In the rows, 128 means zero.
Each row has a class, written after it.
164,117,133,149,122,115,96,129,161,129,135,139,133,125,148,130,205,131,147,135,116,87,51,95,135,173,123,128,149,100,160,108,161,102,122,62,150,123,174,180,124,104,80,138,113,134,176,165,124 -> (15)
104,72,130,179,143,120,131,174,115,121,89,129,99,160,59,143,120,199,125,160,135,133,68,141,139,178,106,103,147,119,90,147,150,145,105,52,159,182,135,106,157,138,101,137,105,104,104,129,112 -> (53)
119,90,142,172,121,121,147,172,107,124,112,153,102,149,68,122,113,186,114,144,150,129,78,138,146,156,112,101,152,113,98,158,140,141,110,59,155,171,129,118,150,141,103,115,107,99,116,145,116 -> (143)
139,135,129,114,125,154,73,126,107,167,105,134,142,125,170,94,128,95,139,136,109,95,114,115,114,165,106,151,109,117,158,150,117,142,144,120,120,171,144,138,131,145,92,140,116,139,159,150,146 -> (116)
121,92,131,177,125,119,140,179,111,113,107,152,111,153,58,135,124,182,113,153,142,124,92,133,141,167,127,105,152,106,92,156,153,136,113,50,161,182,126,121,136,132,108,116,103,98,121,146,108 -> (46)
113,106,131,180,122,119,126,171,106,126,95,132,90,166,71,122,112,193,135,152,130,131,72,132,144,154,93,96,156,121,89,150,132,148,110,84,155,174,139,115,170,143,89,128,105,113,107,128,118 -> (108)
151,130,114,132,125,123,71,140,162,138,145,115,122,118,183,124,207,135,130,161,87,92,79,106,114,161,124,136,137,127,160,98,160,107,131,88,123,112,169,152,136,95,85,126,128,158,165,153,115 -> (116)
124,93,139,181,118,123,134,169,114,122,97,146,95,156,64,129,119,186,115,143,132,121,73,147,147,169,112,102,154,119,90,160,143,142,114,69,157,180,139,121,146,151,96,122,107,104,110,148,114 -> (108)
122,97,139,179,117,123,135,168,112,114,100,151,95,157,64,131,111,185,124,144,134,119,76,140,151,162,113,96,151,121,93,157,141,147,103,71,158,177,136,121,151,145,105,122,110,103,114,145,116 -> (108)
111,85,137,171,131,123,127,166,115,119,99,126,103,157,69,135,129,209,119,153,143,123,86,127,149,169,96,108,144,102,92,156,142,145,110,59,153,190,139,117,167,146,103,137,100,102,119,133,112 -> (33)
104,86,137,173,123,112,140,174,94,126,106,129,104,168,55,132,104,191,115,154,147,136,76,123,151,143,112,97,142,116,82,144,138,146,100,84,159,176,129,117,136,141,111,111,107,99,102,140,110 -> (57)
131,157,149,100,88,148,76,121,110,159,110,149,145,134,150,107,87,87,140,108,117,68,108,117,144,154,105,143,117,114,142,164,108,162,122,122,129,141,166,147,130,150,92,164,109,101,160,163,141 -> (57)
127,145,141,100,104,146,71,125,100,168,108,149,139,135,150,103,96,93,137,112,113,69,87,112,137,159,101,144,109,128,142,157,108,169,128,109,130,152,168,148,141,152,92,161,110,108,156,161,148 -> (53)
126,134,138,97,106,130,79,121,109,134,108,141,148,122,152,107,142,101,127,98,126,57,135,103,152,171,119,157,107,107,153,165,103,164,110,120,121,173,150,153,132,163,113,142,114,90,179,172,151 -> (33)
169,109,130,139,113,118,108,129,168,125,141,119,139,115,176,144,222,137,140,145,82,114,76,117,131,162,130,128,155,88,174,95,170,95,126,107,128,123,172,168,108,104,93,126,131,138,166,142,116 -> (57)
156,108,133,147,118,113,99,124,146,138,139,128,130,116,166,129,205,124,140,142,95,93,58,97,128,179,121,128,158,96,163,103,166,111,112,61,155,110,180,185,134,99,78,137,114,131,167,158,136 -> (53)
140,134,136,113,126,149,83,118,106,159,102,137,151,125,160,104,122,81,134,131,103,91,107,119,136,174,112,157,105,120,152,153,137,148,135,106,123,171,150,143,135,151,97,162,112,131,155,149,134 -> (147)
130,76,130,185,142,139,120,175,121,128,87,135,108,169,73,124,126,206,122,156,141,137,63,140,136,177,97,103,150,114,101,138,150,140,123,63,153,188,145,128,160,131,85,139,100,115,108,110,103 -> (181)
97,77,138,178,146,111,135,170,98,121,104,126,93,168,51,131,143,215,116,152,158,145,78,122,135,161,112,110,156,104,88,143,149,125,109,68,153,174,133,117,151,130,92,128,93,115,108,133,101 -> (143)
154,120,136,148,113,115,110,112,147,133,147,137,134,121,156,129,220,134,144,135,110,102,56,98,135,174,127,130,164,90,171,102,165,97,122,60,144,114,177,183,132,89,74,134,109,135,175,161,129 -> (143)
128,154,141,93,98,155,74,120,118,162,108,143,134,129,153,120,80,80,130,104,115,65,97,115,148,158,104,146,109,134,138,163,108,172,124,116,132,145,175,142,152,158,99,167,110,100,158,164,144 -> (53)
120,137,129,106,116,153,64,99,128,147,86,142,140,124,142,115,106,84,130,119,96,47,124,117,120,170,123,162,114,116,145,148,115,150,122,106,120,173,168,156,145,148,96,138,102,116,166,153,136 -> (108)
172,105,126,136,127,119,97,128,159,127,152,121,138,120,185,128,231,143,139,135,93,85,81,103,129,160,134,131,154,95,171,94,166,96,122,88,127,110,171,173,115,86,80,114,126,136,175,138,114 -> (181)
116,131,134,89,119,125,81,129,125,135,103,138,139,130,152,109,143,85,132,92,123,46,121,106,150,187,122,168,113,123,156,159,88,174,98,118,134,152,162,148,136,144,105,146,103,91,186,175,144 -> (196)
158,112,122,128,123,131,76,137,153,136,131,118,124,124,151,132,173,140,133,134,100,76,62,108,121,150,122,130,133,96,139,106,149,120,139,95,134,128,172,151,132,112,98,136,118,138,165,163,90 -> (15)
158,114,137,150,114,118,103,120,159,126,132,125,132,122,165,142,206,132,138,142,96,105,73,108,138,182,131,130,156,84,166,103,172,105,113,79,145,119,172,177,123,104,84,141,115,129,169,159,121 -> (57)
129,75,140,181,128,118,134,176,109,121,105,146,103,148,66,116,132,187,122,150,147,121,81,129,133,175,114,104,148,126,101,156,142,140,106,61,159,174,127,121,126,137,102,118,108,109,121,149,128 -> (116)
124,129,136,109,128,147,91,110,104,157,115,133,138,127,158,111,105,86,128,128,122,87,107,119,135,161,119,152,104,128,149,149,127,150,134,101,130,165,149,140,136,147,104,149,115,119,153,147,145 -> (53)
118,88,136,164,124,128,132,182,117,106,114,149,109,153,62,125,106,175,121,151,140,103,64,130,137,166,112,93,139,130,98,160,136,163,115,53,160,177,132,126,140,145,115,129,111,108,119,158,108 -> (196)
126,81,139,171,129,119,133,175,120,106,106,144,103,161,65,128,117,187,117,148,151,126,83,141,149,178,117,95,157,116,95,164,138,133,113,60,160,181,131,119,141,145,112,121,102,99,116,139,116 -> (216)
173,114,124,147,114,111,116,125,167,131,155,121,140,113,175,130,242,145,138,140,92,96,72,110,139,166,132,137,155,100,177,95,172,90,131,86,126,128,164,178,116,105,95,120,132,147,170,140,127 -> (33)
101,98,147,169,122,122,159,162,82,116,132,148,100,159,62,140,114,195,119,148,164,140,64,118,149,146,111,100,145,111,84,144,157,145,111,58,145,174,122,112,156,143,111,115,108,93,111,134,100 -> (143)
157,120,136,152,103,114,107,114,146,135,146,130,130,124,156,130,211,142,147,146,104,81,61,89,136,176,122,132,160,93,160,107,166,97,122,58,147,124,177,190,133,102,78,134,112,135,173,149,128 -> (33)
128,87,129,186,130,131,127,174,107,126,98,138,106,168,77,123,114,192,123,146,149,120,75,129,148,172,100,105,152,120,97,141,144,148,117,70,157,179,137,130,157,132,91,136,100,107,112,119,104 -> (181)
168,112,125,139,104,140,91,136,145,147,124,123,122,116,154,131,179,134,138,136,91,85,67,109,116,165,125,126,146,102,144,111,143,131,132,103,134,118,171,159,127,111,94,133,121,142,160,163,114 -> (116)
135,130,127,110,130,150,85,118,122,150,114,131,151,137,154,108,119,93,134,131,112,88,109,124,136,171,116,146,118,116,157,150,127,128,153,113,120,183,139,137,129,147,105,144,113,134,156,137,140 -> (216)
159,128,133,142,116,114,114,119,170,132,149,131,124,123,159,149,232,136,141,137,80,82,73,109,136,168,138,134,161,105,159,105,169,94,118,78,127,113,177,169,122,100,77,121,120,137,169,150,118 -> (108)
107,87,130,175,151,111,118,183,104,120,106,131,100,176,50,128,122,210,126,158,161,127,68,113,134,154,103,104,131,124,81,143,136,141,108,64,158,179,131,113,150,134,91,124,99,110,114,134,104 -> (15)
166,114,123,129,100,132,89,137,145,139,133,122,132,129,157,126,173,133,132,134,91,93,63,103,127,166,119,117,157,91,142,106,145,129,138,113,131,124,170,171,138,116,97,138,116,136,163,159,117 -> (216)
116,103,142,172,136,117,136,177,99,131,126,147,94,176,59,122,99,204,122,154,168,133,50,120,144,145,102,99,129,132,81,140,153,145,124,56,154,180,120,107,151,149,105,111,108,97,108,130,94 -> (15)
140,151,145,106,103,153,83,127,122,157,112,144,136,146,139,111,91,94,138,109,126,62,102,120,150,167,109,143,127,128,137,172,106,152,135,105,125,157,169,142,141,153,89,160,100,110,162,150,142 -> (216)
112,95,116,171,132,129,128,188,117,110,101,121,104,157,76,129,111,183,129,157,133,121,66,131,141,157,95,95,142,122,95,146,133,166,120,69,157,178,138,117,169,144,103,138,108,120,107,138,104 -> (196)
163,119,125,129,127,112,103,140,176,123,156,123,136,119,171,134,240,145,148,141,81,84,57,110,130,162,128,126,150,105,173,102,164,111,131,70,126,110,175,166,119,95,86,137,126,152,172,149,108 -> (196)
144,138,143,98,111,140,79,120,119,144,106,151,146,133,161,105,132,89,133,84,129,56,113,113,157,182,114,157,116,119,161,163,99,168,108,124,126,152,161,157,133,143,98,154,107,81,178,156,148 -> (181)
117,107,149,176,118,119,148,166,87,125,128,152,99,159,75,114,115,198,120,143,159,149,57,121,139,157,101,96,147,118,100,139,150,153,116,65,152,168,122,122,161,144,101,118,104,96,112,133,111 -> (143)
154,131,120,135,130,119,87,134,169,134,147,129,126,134,164,133,197,137,141,145,105,78,61,102,135,162,124,137,134,115,159,92,173,101,130,67,132,122,168,157,138,97,82,128,121,132,173,149,101 -> (15)
167,121,119,132,114,127,89,135,152,136,130,123,123,122,152,133,164,131,139,134,101,80,57,109,129,147,123,124,133,106,142,104,147,130,137,105,137,122,165,157,137,114,103,133,125,131,162,158,98 -> (15)
118,87,142,179,145,123,133,166,93,134,119,153,94,169,75,117,122,208,123,165,138,146,56,129,128,175,107,99,140,124,99,126,166,155,113,44,159,177,118,131,155,137,97,117,106,101,108,126,117 -> (53)
142,136,144,94,113,130,90,128,129,144,93,149,144,123,148,113,135,77,128,82,116,55,123,117,159,172,122,162,109,117,152,174,96,165,97,121,128,150,171,146,126,150,119,150,103,81,173,167,137 -> (147)
114,148,139,91,98,130,82,115,113,140,99,144,133,129,140,118,123,81,130,78,115,49,117,107,167,162,118,157,119,121,137,167,101,164,92,137,131,155,160,143,136,156,111,138,111,78,170,180,149 -> (108)
124,134,131,98,119,157,55,112,130,153,99,138,145,132,141,118,96,83,136,123,94,46,126,112,116,173,117,157,123,110,145,152,110,133,148,102,129,171,159,156,135,146,100,129,101,115,164,147,137 -> (216)
167,114,124,128,96,134,103,135,153,140,138,126,132,127,150,127,165,124,130,131,91,83,60,102,131,155,125,115,156,97,143,103,143,128,135,107,136,124,169,174,133,114,110,126,118,130,160,153,114 -> (216)
176,131,116,144,113,124,112,137,164,139,146,131,140,116,172,138,217,131,139,141,75,101,72,116,131,159,135,132,153,96,173,98,165,98,147,86,127,129,168,163,121,99,84,121,125,149,171,147,119 -> (46)
176,131,121,133,91,126,98,140,137,149,133,128,136,114,163,120,175,130,131,141,80,101,65,106,119,149,129,115,145,98,150,101,148,137,145,104,137,122,169,170,137,109,95,128,122,139,163,158,116 -> (46)
140,140,137,99,117,136,72,134,119,154,99,154,145,130,152,111,136,82,133,103,104,61,122,111,152,185,115,163,113,124,153,165,100,172,97,120,128,157,157,152,134,144,108,148,106,95,176,171,147 -> (147)
110,83,136,181,128,116,134,179,105,119,99,124,104,166,58,134,117,199,112,155,146,147,82,129,141,158,109,99,145,109,85,149,135,149,100,83,160,173,137,119,142,142,102,123,104,101,102,138,106 -> (57)
173,117,125,127,98,136,98,140,140,142,137,124,136,115,161,129,160,116,127,136,86,88,62,105,131,148,127,123,133,110,144,104,150,144,130,118,124,119,170,159,130,118,119,141,128,143,155,158,98 -> (147)
167,114,130,145,116,118,91,126,152,130,139,131,134,125,167,129,217,135,133,132,105,78,60,99,139,180,130,129,159,95,163,105,165,111,119,65,143,114,178,188,126,91,70,138,111,127,170,151,122 -> (181)
111,105,136,171,128,120,141,175,93,115,132,149,103,168,65,125,99,192,125,150,169,133,54,116,145,149,103,98,128,126,87,138,151,150,119,62,152,181,110,105,148,150,109,115,113,93,111,138,103 -> (15)
110,90,137,178,135,112,145,175,100,135,107,132,96,168,56,119,127,208,112,153,152,141,62,121,140,155,106,105,150,125,93,138,142,144,111,69,152,181,131,121,159,135,96,120,94,113,105,124,109 -> (143)
109,69,126,180,147,113,129,178,111,122,100,121,101,180,50,130,139,211,118,158,145,129,77,125,142,180,116,105,159,113,82,140,146,125,109,61,159,185,134,119,147,132,92,114,92,113,109,123,106 -> (216)
132,133,131,114,117,146,81,107,108,149,113,129,146,124,159,101,116,105,130,129,127,77,120,122,128,161,117,158,104,112,158,153,118,143,154,115,109,181,145,140,135,157,104,151,117,133,163,141,140 -> (33)
128,139,136,94,114,149,69,107,134,151,88,148,149,118,137,124,104,63,127,118,91,34,118,113,131,173,126,171,107,120,145,161,118,153,120,85,126,164,173,158,134,144,105,143,98,96,163,154,128 -> (147)
121,84,133,171,135,109,138,175,119,111,95,147,108,146,68,128,142,190,112,151,138,125,87,139,137,173,125,106,147,105,97,155,154,129,111,51,162,183,134,119,140,131,106,122,99,97,125,143,112 -> (46)
107,89,121,168,130,128,130,185,122,110,101,125,106,158,63,139,109,185,130,161,138,113,63,131,146,163,96,94,146,125,89,153,136,168,116,59,156,180,139,112,167,140,107,147,106,116,112,139,104 -> (196)
121,84,125,182,138,125,120,177,112,126,88,133,100,160,58,128,131,195,136,169,138,132,72,132,130,170,96,101,152,122,94,151,144,148,112,60,155,181,136,118,155,133,90,133,102,113,110,132,122 -> (116)
156,125,135,149,117,117,102,122,150,136,149,135,130,122,156,128,214,135,134,139,112,100,57,102,134,174,126,131,161,100,167,108,165,108,124,60,141,116,173,178,137,97,74,137,110,138,172,157,125 -> (143)
107,90,138,176,129,118,143,164,90,123,120,153,94,164,72,126,102,192,121,154,147,139,55,127,138,165,109,99,138,125,94,125,162,152,111,59,156,169,118,119,156,144,113,112,114,88,106,133,112 -> (53)
173,106,121,138,125,115,118,134,170,135,155,123,139,123,168,125,230,129,139,144,80,95,69,110,133,162,131,126,164,101,170,92,173,83,140,94,124,130,154,172,111,106,97,106,130,144,168,139,125 -> (216)
135,95,130,179,129,127,132,183,113,137,92,144,107,160,68,126,106,177,128,153,127,125,63,130,151,163,90,102,147,125,89,153,148,160,109,70,156,176,137,127,163,140,103,137,101,105,109,127,112 -> (147)
120,89,140,178,138,119,140,178,105,116,118,142,103,169,57,126,122,207,123,150,167,135,54,125,140,157,106,100,133,124,88,136,165,140,121,54,148,188,120,105,140,146,104,116,109,93,114,130,94 -> (15)
170,111,128,145,117,115,115,124,156,129,158,118,137,114,174,128,235,146,143,151,91,101,71,108,129,163,128,132,151,101,173,98,168,91,134,84,126,130,161,172,121,106,96,121,133,153,168,141,126 -> (33)
179,131,126,147,105,121,112,127,164,135,150,130,129,123,172,130,227,126,151,133,77,87,60,109,140,161,126,122,160,115,172,98,169,103,124,95,130,119,176,178,125,106,78,113,130,136,169,149,127 -> (108)
140,139,135,87,111,139,72,136,110,153,103,146,144,124,167,102,141,78,129,99,105,61,123,113,153,170,113,162,109,112,146,166,101,176,102,128,121,154,163,145,135,153,107,149,109,91,177,175,137 -> (147)
120,138,136,93,115,134,75,135,122,145,108,142,140,133,149,106,130,89,133,102,115,47,111,106,144,180,110,162,112,128,151,159,91,182,112,109,135,151,164,156,141,146,97,149,107,94,179,169,145 -> (196)
120,138,133,104,116,155,62,96,134,144,99,137,150,121,137,120,120,95,133,114,106,39,135,112,123,175,116,174,112,106,152,153,116,142,135,89,125,170,168,162,140,151,90,150,98,109,168,144,139 -> (33)
167,127,114,137,123,127,93,143,165,135,141,123,131,125,172,135,209,126,134,147,80,77,69,115,146,170,128,137,141,111,160,102,177,118,123,68,122,119,175,159,138,102,86,141,120,137,161,150,101 -> (147)
125,127,131,110,137,153,85,121,121,148,112,125,140,133,146,114,108,95,133,128,132,77,107,122,138,157,113,158,95,126,145,147,129,133,147,99,126,180,149,118,135,154,96,148,116,124,158,147,124 -> (15)
163,117,131,131,98,128,91,123,149,134,135,117,126,119,156,132,178,149,129,138,98,81,73,106,129,160,127,126,142,96,150,109,149,130,131,93,131,126,174,170,142,113,103,140,121,132,165,155,111 -> (33)
122,126,125,113,123,152,91,120,106,144,111,122,143,118,149,114,119,87,131,132,126,89,113,116,130,157,119,153,108,124,144,155,130,142,139,117,116,177,134,120,122,151,112,148,124,132,152,152,140 -> (116)
125,152,129,95,107,148,76,135,123,150,118,142,142,133,150,104,111,84,141,110,115,39,90,113,151,167,105,147,116,130,144,160,109,174,119,91,130,145,170,145,148,147,85,164,104,115,169,172,138 -> (196)
175,122,130,125,110,139,85,135,151,156,126,131,125,124,157,126,171,127,132,138,73,77,65,112,132,152,126,129,135,108,141,108,151,146,125,91,125,117,183,168,139,110,104,140,117,137,162,158,92 -> (147)
169,129,137,150,106,113,95,115,144,135,149,132,133,121,163,122,213,140,143,140,111,82,65,92,135,176,124,129,155,97,165,111,161,115,121,58,144,115,179,196,138,103,75,139,112,135,178,154,134 -> (33)
155,118,128,145,127,115,89,133,162,126,139,129,127,125,154,129,206,136,140,136,113,81,59,95,133,169,121,133,145,97,155,105,161,103,123,62,148,121,174,171,130,106,73,132,114,128,176,162,116 -> (15)
120,128,130,100,106,153,67,108,124,136,95,140,153,121,158,114,104,80,126,112,111,48,120,113,123,170,125,166,112,118,149,139,123,136,137,121,112,168,156,148,125,140,110,146,113,110,163,141,120 -> (181)
134,155,140,104,105,133,82,127,111,153,100,153,145,126,155,111,129,91,130,91,119,75,118,113,143,172,121,158,115,104,151,167,100,155,129,118,129,160,163,143,132,150,97,141,104,93,179,169,147 -> (46)
128,144,142,90,110,146,79,123,113,155,111,154,145,125,148,107,138,88,126,87,119,71,114,110,148,172,112,163,122,114,154,160,105,163,106,128,129,159,156,154,137,149,97,140,103,90,176,173,152 -> (143)
121,78,139,173,142,113,139,175,115,106,112,150,100,154,57,125,123,185,123,148,164,118,70,139,149,155,109,104,140,119,89,160,146,132,110,51,159,186,125,108,135,143,113,119,109,94,124,149,104 -> (15)
143,157,139,98,93,150,71,125,118,158,114,146,146,130,159,99,99,83,137,103,110,63,108,118,151,160,101,143,116,112,151,157,110,175,114,124,135,135,167,159,140,156,82,165,108,97,163,167,151 -> (57)
131,152,138,95,100,148,77,118,121,153,113,145,140,136,145,108,94,88,139,98,114,58,103,111,149,162,104,143,123,120,137,160,105,154,138,126,125,153,159,146,141,159,102,160,104,108,162,158,142 -> (216)
106,104,137,183,124,117,147,164,99,118,111,147,90,170,59,128,114,198,125,152,144,134,67,127,144,154,111,98,150,127,82,136,155,145,106,73,145,174,121,118,158,145,105,110,111,100,106,134,111 -> (108)
156,107,119,139,125,119,103,131,167,138,144,124,133,119,174,135,221,134,138,146,81,106,79,110,123,170,139,134,150,105,170,88,165,103,120,89,129,114,161,165,120,100,92,122,133,146,164,148,122 -> (53)
156,109,130,140,123,120,102,129,159,135,151,123,130,119,172,144,221,138,142,151,85,107,66,111,123,171,131,129,151,102,166,96,170,100,126,73,137,112,173,162,123,97,88,133,128,144,162,143,116 -> (53)
106,79,136,181,138,111,122,176,97,125,100,131,100,176,64,120,128,212,114,148,154,128,80,118,135,168,111,112,146,127,89,136,132,133,112,77,156,173,138,126,143,129,91,120,97,111,105,119,104 -> (181)
130,137,131,101,123,135,67,129,120,155,92,141,140,125,153,98,152,93,140,103,116,71,128,119,136,176,115,163,112,121,155,168,90,156,107,121,125,154,159,139,126,144,94,139,109,106,171,167,156 -> (116)
169,117,126,130,105,138,93,135,153,131,126,119,122,132,153,136,177,132,135,133,95,86,60,113,131,170,128,117,158,98,142,114,146,125,134,98,138,129,183,171,139,115,101,136,109,128,160,155,101 -> (216)
125,149,133,98,107,149,72,110,128,154,101,147,150,122,132,122,95,74,128,111,95,38,120,107,131,160,129,164,110,114,146,155,118,141,137,86,135,168,169,154,134,144,98,128,100,101,168,156,134 -> (46)
